Read these off the row that follows.
1) Find the entry just right of 139.
2) Find the entry just left of the largest entry.
[109 112 150 124 128 140 139 116]
1) 116
2) 112

M = [140 130 119 141 128 153 104 121 118 133]
The entry just right of the smallest entry -> 121
The entry just left of 121: 104

[[145 114 138 125 131 106 130 130 129 125]
 [128 131 134 137 125 132 133 130 121 138]
 [117 136 115 120 135 137 124 135 136 119]
 [124 131 124 122 130 130 127 129 135 122]
 [121 125 130 136 124 138 121 121 120 134]
 [146 111 137 119 132 100 125 127 136 118]
 [135 138 133 133 127 129 145 137 125 137]
 [138 114 134 125 131 112 123 126 130 123]
 [149 111 138 123 132 100 130 129 131 122]
 [119 137 115 122 135 136 127 136 134 121]
 [121 122 129 132 121 136 116 113 124 130]
 [125 128 132 137 124 135 127 126 119 136]
 [137 137 137 140 124 128 149 137 117 144]]
The bottom-left entry -> 137
The top-right entry: 125
Read off the 1st entry, reading row by row.
145
The 2nd entry on the diagonal from the top-right corner -> 121
The 2nd-last entry, reading row by row: 117
The smallest entry in the first column: 117
Read off the third entry, reading row by row.
138
Read off the 3rd entry on the main diagonal.
115
Read off the last entry, reading row by row.
144
The second entry on the main diagonal -> 131
Read off the largest entry in the last row.
149
The fifth entry in reading order is 131
Read off the 3rd entry on the diagonal from the top-right corner.
135
Read off the third entry from the end, reading row by row.
137
The entry directly above 116: 127
Read off the smallest entry in the first row.
106
Read off the second entry, reading row by row.
114
The 5th-last entry, reading row by row: 128

a =
[[122 125 125 129 124]
 [128 130 119 125 126]
 [117 130 116 127 128]
 [133 129 138 134 123]
 [126 125 125 129 129]
 [110 127 102 131 127]
 [130 123 132 130 129]
 [123 122 125 123 150]
 [125 130 114 123 127]
 [133 129 140 123 150]
 [126 121 128 130 123]
 [115 131 100 131 106]
 [124 129 133 129 141]
 [136 127 149 133 117]
 [121 127 117 132 121]]
Indices start at 1.
What is the entry just right of the smallest entry?
Answer: 131
The entry in row 3 and column 2: 130
The top-left entry -> 122
What is the entry at row 2, column 1?
Answer: 128
What is the entry at row 1, column 3?
Answer: 125
The entry in row 3 and column 3 -> 116
The entry at row 1, column 2 is 125
The entry at row 3, column 1: 117
The top-right entry: 124
The entry directly below 106 -> 141
What is the entry in the bottom-right corner?
Answer: 121
What is the centre entry?
Answer: 125
What is the entry directly below the centre entry?
Answer: 114
What is the bottom-left entry?
Answer: 121
What is the entry just right of 110?
Answer: 127
What is the entry at row 2, column 3?
Answer: 119
What is the entry directly below 114?
Answer: 140
The entry in row 2 and column 2: 130
What is the entry directly below 110?
Answer: 130
The entry directly above the smallest entry: 128
The entry just left of the smallest entry is 131
What is the entry just right of 119?
Answer: 125

Read these off the row that follows.
1) Read off the last entry.
2) Read off the third smallest entry.
3) Read off the 2nd entry from the end.
4) Read off the 2nd entry from the left.
[128 109 125 131 128 124 139 121 138 105 127 127]
1) 127
2) 121
3) 127
4) 109

X =
[[126 133 124 131 130 130 130]
 [131 118 126 124 127 125 124]
 [125 129 129 128 134 127 123]
 [127 126 139 123 127 135 139]
 [135 125 132 129 127 118 124]
 [142 113 132 118 123 123 139]
 [127 117 125 121 127 139 140]
 [118 142 131 138 126 122 114]
 [118 148 132 141 133 119 107]
 [130 127 132 138 123 122 120]
 [134 131 126 137 135 119 138]
 [138 106 127 115 133 132 157]
 [122 146 122 136 126 122 109]]
Find the bottom-right entry.
Answer: 109
The top entry of the column that holds the largest entry -> 130
The entry just left of the centre entry -> 125
Find the entry in the top-left corner.
Answer: 126
The last entry of the smallest entry's row is 157
Find the largest entry in the first column.
Answer: 142
Find the third entry on the main diagonal.
Answer: 129
The entry just right of 146: 122
Find the bottom-left entry.
Answer: 122
Find the third entry from the end, reading row by row.
Answer: 126
The entry directly above the smallest entry: 131
Find the 4th entry, reading row by row.
Answer: 131
The entry just left of the largest entry is 132
Find the entry directly below the centre entry.
Answer: 138
The first entry in the row that holds the smallest entry: 138
The smallest entry in the first row: 124
The bottom entry of the column that holds the smallest entry is 146
The second largest entry -> 148
Find the entry directly above the largest entry.
Answer: 138
The entry just right of the centre entry is 127
Find the second entry on the diagonal from the top-right corner.
Answer: 125
The entry directly above 146: 106
Find the 2nd entry on the main diagonal.
Answer: 118
Find the second entry from the end, reading row by row.
Answer: 122

[[126 130 131 133 128 129 128 125 126]
 [143 117 114 103 121 126 131 136 139]]
What is the entry in the top-right corner?
Answer: 126
What is the first entry, reading row by row?
Answer: 126
The second-last entry, reading row by row is 136
What is the top entry of the column that holds the smallest entry?
Answer: 133
The largest entry in the last column is 139
The largest entry in the first column is 143

Read these off the table that follows.
1) Give the entry in the top-left corner.
2) Give the entry in the top-right corner.
3) Give the 4th entry, reading row by row.
4) Give the entry directly below 107.
5) Give the smallest entry in the last row.
6) Give the bottom-left entry.
7) Give the first entry in the row that holds the smallest entry.
8) Give the 5th entry in reading order.
[[135 116 119 123 117 149 115 118 137 127 116 120 121]
 [134 138 133 129 130 119 137 130 127 130 133 131 132]
 [111 122 124 125 128 116 124 130 120 130 135 133 130]
 [127 120 120 147 151 119 123 133 127 108 125 141 140]
 [133 121 119 113 135 132 143 119 116 113 126 142 131]
 [130 123 119 127 119 126 126 130 120 131 141 131 118]
 [129 134 117 146 134 116 117 129 144 139 117 118 130]
 [132 113 125 118 117 136 117 117 128 128 123 144 130]
 [110 127 134 142 131 131 116 111 146 128 127 133 131]
 [107 122 139 119 112 118 119 110 118 128 132 106 128]
 [113 121 124 125 137 137 135 125 119 122 128 117 114]
 [117 118 119 152 128 111 119 116 125 135 138 126 117]
 [117 120 134 124 126 129 117 137 121 128 128 127 128]
 [136 123 125 125 125 137 129 156 122 129 131 128 132]
 [117 117 117 141 122 129 114 111 148 127 126 129 145]]
1) 135
2) 121
3) 123
4) 113
5) 111
6) 117
7) 107
8) 117

Questions about the row below.
1) The first entry from the left?
2) The second-last entry?
3) The 3rd entry from the right?
[140 147 155 142]
1) 140
2) 155
3) 147
